Below is a small trained network, with its code and all its weights. Each question gives an input and a target symbol and asks what happens when units are switched off, that is, made to give their printed mean instead of their output.

import numpy as np


def w(rows, s, z=0):
    codes = np.array(rows[::2]) - 128.0
    scale = np.full(codes.shape[1], s)
    scale[-1] = z or s
    return codes * scale


def norm(h):
    return h / np.sqrt((h * h).mean(-1, keepdims=True) + 1e-5)


def f(y):
    return y / 2 * (1 + np.tanh(0.7978845608 * (y + 0.044715 * y**3)))


def softmax(a):
    e = np.exp(a - a.max(-1, keepdims=True))
    return e / e.sum(-1, keepdims=True)


def log_softmax(a):
    a = a - a.max(-1, keepdims=True)
    return a - np.log(np.exp(a).sum(-1, keepdims=True))


def net(x, mask):
    ids = ['γδεζλμξπτ'.index(c) for c in x.split()]
    T = len(ids)
    res = E[ids] + P[:T]
    u = 0
    for l in range(3):
        q, k, v = (norm(res) @ M[l].T for M in (Q, K, V))
        z = softmax(np.where(np.tri(T) > 0, q @ k.T / 4**0.5, -1e9)) @ v
        res = res + np.where(mask[u], z, O[l][:, -1]) @ O[l][:, :-1]
        u += 1
        y = f(norm(res) @ A[l][:, :-1].T + A[l][:, -1])
        res = res + np.where(mask[u : u + 8], y, B[l][:, -1]) @ B[l][:, :-1]
        u += 8
    return log_softmax(norm(res)[-1] @ U[:, :-1].T + U[:, -1])


Q, K, V, O, A, B = {}, {}, {}, {}, {}, {}
E = w([
[126,38,93,94,68,32],'γ',
[133,170,137,201,235,82],'δ',
[174,99,2,238,117,53],'ε',
[78,178,168,175,199,146],'ζ',
[21,163,118,201,93,173],'λ',
[82,160,185,165,212,111],'μ',
[165,69,169,46,160,65],'ξ',
[71,172,131,208,117,86],'π',
[113,199,121,196,207,146],'τ',
],0.00033)
P = w([
[158,76,188,255,121,147],'0',
[138,151,169,148,109,111],'1',
[147,100,154,215,175,168],'2',
[128,164,152,128,118,107],'3',
[138,104,130,196,178,168],'4',
[119,169,139,112,121,101],'5',
[128,106,112,180,178,167],'6',
[110,167,127,102,127,99],'7',
[118,102,98,165,175,170],'8',
[103,159,115,93,134,103],'9',
[112,93,86,152,170,170],'10',
[97,144,100,85,142,108],'11',
[107,82,79,139,170,177],'12',
[100,128,84,83,155,115],'13',
],0.00092)
Q[0] = w([
[4,11,4,72,250,93],'L0H0',
[252,12,252,198,6,224],'L0H0',
[250,6,252,214,28,230],'L0H0',
[199,239,154,4,5,8],'L0H0',
],0.0034)
K[0] = w([
[7,8,6,4,249,167],'L0H0',
[249,54,252,250,52,243],'L0H0',
[249,12,251,247,58,245],'L0H0',
[14,251,216,224,185,85],'L0H0',
],0.0034)
V[0] = w([
[197,131,112,104,254,52],'L0H0',
[96,196,124,60,248,240],'L0H0',
[59,88,202,61,114,236],'L0H0',
[142,221,47,207,71,197],'L0H0',
],0.00093)
O[0] = w([
[172,127,187,119,86,204,209],'L0H0',
[172,146,209,240,111,122,138],'L0H0',
[159,248,105,188,128,35,3],'L0H0',
[40,33,165,161,206,99,168],'L0H0',
],0.0016,0.00055)
A[0] = w([
[97,99,110,125,43,87,212],'L0N0',
[119,162,100,127,65,153,86],'L0N1',
[251,96,146,100,169,114,114],'L0N2',
[100,154,137,88,104,146,108],'L0N3',
[127,169,113,137,142,157,112],'L0N4',
[203,108,164,69,118,71,3],'L0N5',
[127,137,111,136,142,128,167],'L0N6',
[95,132,185,102,95,140,71],'L0N7',
],0.0029,0.0015)
B[0] = w([
[175,172,254,160,156,156,133],'L0N0',
[113,148,64,216,86,123,44],'L0N1',
[94,183,164,190,58,171,84],'L0N2',
[161,64,81,139,61,160,95],'L0N3',
[146,109,192,128,57,56,149],'L0N4',
[67,119,119,195,160,82,2],'L0N5',
[154,167,168,116,131,127,184],'L0N6',
[124,42,110,147,152,190,89],'L0N7',
],0.0012,0.00092)
Q[1] = w([
[189,104,31,184,233,235],'L1H0',
[169,40,72,201,9,65],'L1H0',
[94,218,136,45,252,226],'L1H0',
[115,220,175,60,247,169],'L1H0',
],0.0034)
K[1] = w([
[35,68,33,183,10,166],'L1H0',
[116,106,194,200,247,201],'L1H0',
[128,130,33,51,5,85],'L1H0',
[106,151,66,56,11,51],'L1H0',
],0.0033)
V[1] = w([
[14,131,127,113,52,175],'L1H0',
[40,90,155,75,161,163],'L1H0',
[102,99,170,169,121,7],'L1H0',
[88,226,69,64,156,154],'L1H0',
],0.0011)
O[1] = w([
[78,230,222,96,204,176,55],'L1H0',
[176,199,163,153,47,120,255],'L1H0',
[147,118,82,45,57,191,179],'L1H0',
[128,59,255,232,176,148,48],'L1H0',
],0.00085,0.00069)
A[1] = w([
[192,205,83,77,44,76,43],'L1N0',
[131,154,5,27,67,210,1],'L1N1',
[59,194,138,72,127,58,12],'L1N2',
[177,52,120,195,125,121,67],'L1N3',
[222,163,51,145,177,132,106],'L1N4',
[166,153,150,108,121,179,125],'L1N5',
[87,148,80,52,128,141,121],'L1N6',
[183,146,157,140,136,23,189],'L1N7',
],0.0024,0.00082)
B[1] = w([
[202,170,136,251,193,210,43],'L1N0',
[86,226,172,117,148,118,3],'L1N1',
[160,132,48,80,218,172,116],'L1N2',
[150,236,137,16,236,207,117],'L1N3',
[98,52,196,78,92,140,179],'L1N4',
[219,43,178,217,39,99,231],'L1N5',
[225,180,188,90,130,238,127],'L1N6',
[41,170,38,121,116,99,190],'L1N7',
],0.0011,0.0005)
Q[2] = w([
[250,239,70,6,6,20],'L2H0',
[7,41,165,252,249,122],'L2H0',
[6,25,183,252,250,194],'L2H0',
[239,205,45,5,13,77],'L2H0',
],0.0034)
K[2] = w([
[248,112,129,155,188,3],'L2H0',
[1,182,102,163,75,246],'L2H0',
[5,160,119,133,70,251],'L2H0',
[249,84,118,88,205,5],'L2H0',
],0.0032)
V[2] = w([
[42,155,200,55,78,28],'L2H0',
[142,83,231,116,254,56],'L2H0',
[206,129,155,113,165,27],'L2H0',
[143,134,240,153,185,93],'L2H0',
],0.00085)
O[2] = w([
[216,71,254,148,208,82,48],'L2H0',
[244,236,119,67,50,104,253],'L2H0',
[179,120,177,52,130,216,131],'L2H0',
[228,157,84,79,100,52,181],'L2H0',
],0.00075,0.00064)
A[2] = w([
[120,210,233,228,68,24,2],'L2N0',
[148,133,101,88,68,47,124],'L2N1',
[202,122,129,97,193,204,126],'L2N2',
[72,75,161,75,56,71,128],'L2N3',
[21,148,143,205,125,207,120],'L2N4',
[127,89,244,1,159,142,98],'L2N5',
[169,171,97,34,59,197,85],'L2N6',
[105,90,136,121,119,71,131],'L2N7',
],0.0025)
B[2] = w([
[136,101,79,127,156,172,23],'L2N0',
[57,128,131,162,157,61,165],'L2N1',
[103,132,151,117,253,135,230],'L2N2',
[181,123,189,123,205,180,168],'L2N3',
[101,95,140,169,175,40,86],'L2N4',
[108,138,57,147,50,106,254],'L2N5',
[98,58,124,147,134,144,166],'L2N6',
[55,85,151,207,168,126,143],'L2N7',
],0.0017,0.00093)
U = w([
[4,4,5,4,4,252,165],'γ',
[4,252,4,4,252,4,60],'δ',
[4,4,4,4,252,252,212],'ε',
[252,252,38,251,150,249,29],'ζ',
[4,5,252,252,252,5,250],'λ',
[252,252,5,252,4,4,87],'μ',
[252,4,252,235,4,252,160],'ξ',
[6,251,4,252,4,4,2],'π',
[252,252,212,4,252,252,48],'τ',
],0.0034,0.0032)

Each question gives the input, a string of symbols that net reads in full, and the target symbol t.
The units are the heads (4 rows each of Q, K, V and O) and the neurons (one row each of A and B). Each row of codes is followed by its name. A weight is (code - 128) times the scale printed after its matrix; where a second scale follows, it is the last column's (O, A, B and U).
mask holds one flag per unit, layer by layer, with each layer's heads first. A switched-off unit (its flag False) gives its mean, the last column of its rows in O or B, instead of its output. The means were averaged over made-up inputs and are rounded, as every weight is.
A unit's drop is (log p(t) with every unit on - log p(t) with that unit switched off) / (log p(t) with every unit on - log p(t) with every unit switched off).
The circuit of an input: a set's keep is (log p(t) with only the set's units on - log p(t) with every unit switched off) / (log p(t) with every unit on - log p(t) with every unit switched off). Starting from the 12 units with the biggest drops (on a tie, the unit counted first), units are removed one at a time, each time the one whose removal leaves the highest keep (on an exact tie, the one counted first), for as long as the keep stays at least 0.8.
units of the circuit, in order: the units of the circuit, biggest drop first
most important unit: the unit with the biggest drop
top k neurons: the k neurons with the biggest drops, biggest first
k most important neurons of layer l: the k neurons of layer l with the biggest drops, biggest first
input π τ λ μ τ ξ μ, target ξ: top 3 neurons => L1N2; L2N3; L0N5
input δ τ τ μ τ λ γ ζ ζ π λ ξ μ π, target ζ: most important unit => L1N0
input ζ π δ ξ, target ε: 2 most important neurons of layer 1 => L1N2; L1N6
input τ γ γ τ π π π ζ ε ε τ δ, target γ: top 4 neurons => L2N5; L0N0; L1N6; L2N6
input μ ε π μ ζ μ ε λ λ τ μ ξ δ ζ, target ζ: units of the circuit, in order => L1N0; L0H0
input ζ ε ε π, target γ: top 2 neurons => L2N5; L1N6
input τ λ μ μ, target δ: units of the circuit, in order => L1N2; L1N7
input ξ μ μ τ λ γ, target λ: units of the circuit, in order => L0N5; L2N3; L2N7
input δ ε τ, target ε: 2 most important neurons of layer 1 => L1N3; L1N0
input ζ τ λ τ π λ ξ μ γ γ, target μ: units of the circuit, in order => L1N0; L0H0
input δ ε ε ξ τ λ π ε μ λ δ τ μ λ, target λ: top 4 neurons => L1N3; L0N0; L2N1; L1N0
input μ ζ ζ τ, target π: units of the circuit, in order => L1N7; L2N2; L2N1
input τ ε γ μ γ ζ λ τ ξ τ μ ε, target λ: top 2 neurons => L0N0; L0N4
input τ λ ξ ξ ζ, target ξ: most important neuron of layer 2 => L2N1
input ζ ξ μ μ γ ξ λ μ γ τ δ τ δ δ, target λ: top 4 neurons => L1N3; L2N1; L0N0; L0N2
input δ τ τ, target τ: top 4 neurons => L1N3; L2N2; L2N1; L1N2
input ε τ λ γ τ τ μ μ, target λ: units of the circuit, in order => L2N1; L1N3; L2N3
input ε λ τ ξ τ μ τ ξ γ μ μ τ τ λ, target λ: top 2 neurons => L0N0; L2N1
input τ λ π ξ τ τ γ δ ζ, target γ: 3 most important neurons of layer 1 => L1N0; L1N7; L1N2
input τ μ ζ π μ μ τ, target τ: 4 most important neurons of layer 2 => L2N2; L2N6; L2N1; L2N4
input τ μ δ ζ ε ζ δ τ, target π: units of the circuit, in order => L1N3; L2N2; L2N1
input δ λ ζ π τ λ ξ, target ξ: top 2 neurons => L0N2; L2N2
input λ τ λ ξ ε δ δ π τ δ μ ε μ μ, target γ: 2 most important neurons of layer 2 => L2N5; L2N6
input ε τ ε τ π, target ε: top neuron => L1N3
input λ μ τ ζ λ τ π ζ τ μ, target π: top 2 neurons => L1N3; L1N7
input τ ζ δ λ μ τ μ ε γ μ λ ζ, target μ: units of the circuit, in order => L0H0; L1N3; L2N2
input ξ ζ τ ξ ε μ γ τ, target μ: most important unit => L1N0
input τ γ ξ τ μ τ δ ξ λ γ λ τ τ, target λ: units of the circuit, in order => L1H0; L2N4; L1N2
input ε μ π ξ ξ τ, target ζ: units of the circuit, in order => L1N0; L2N0
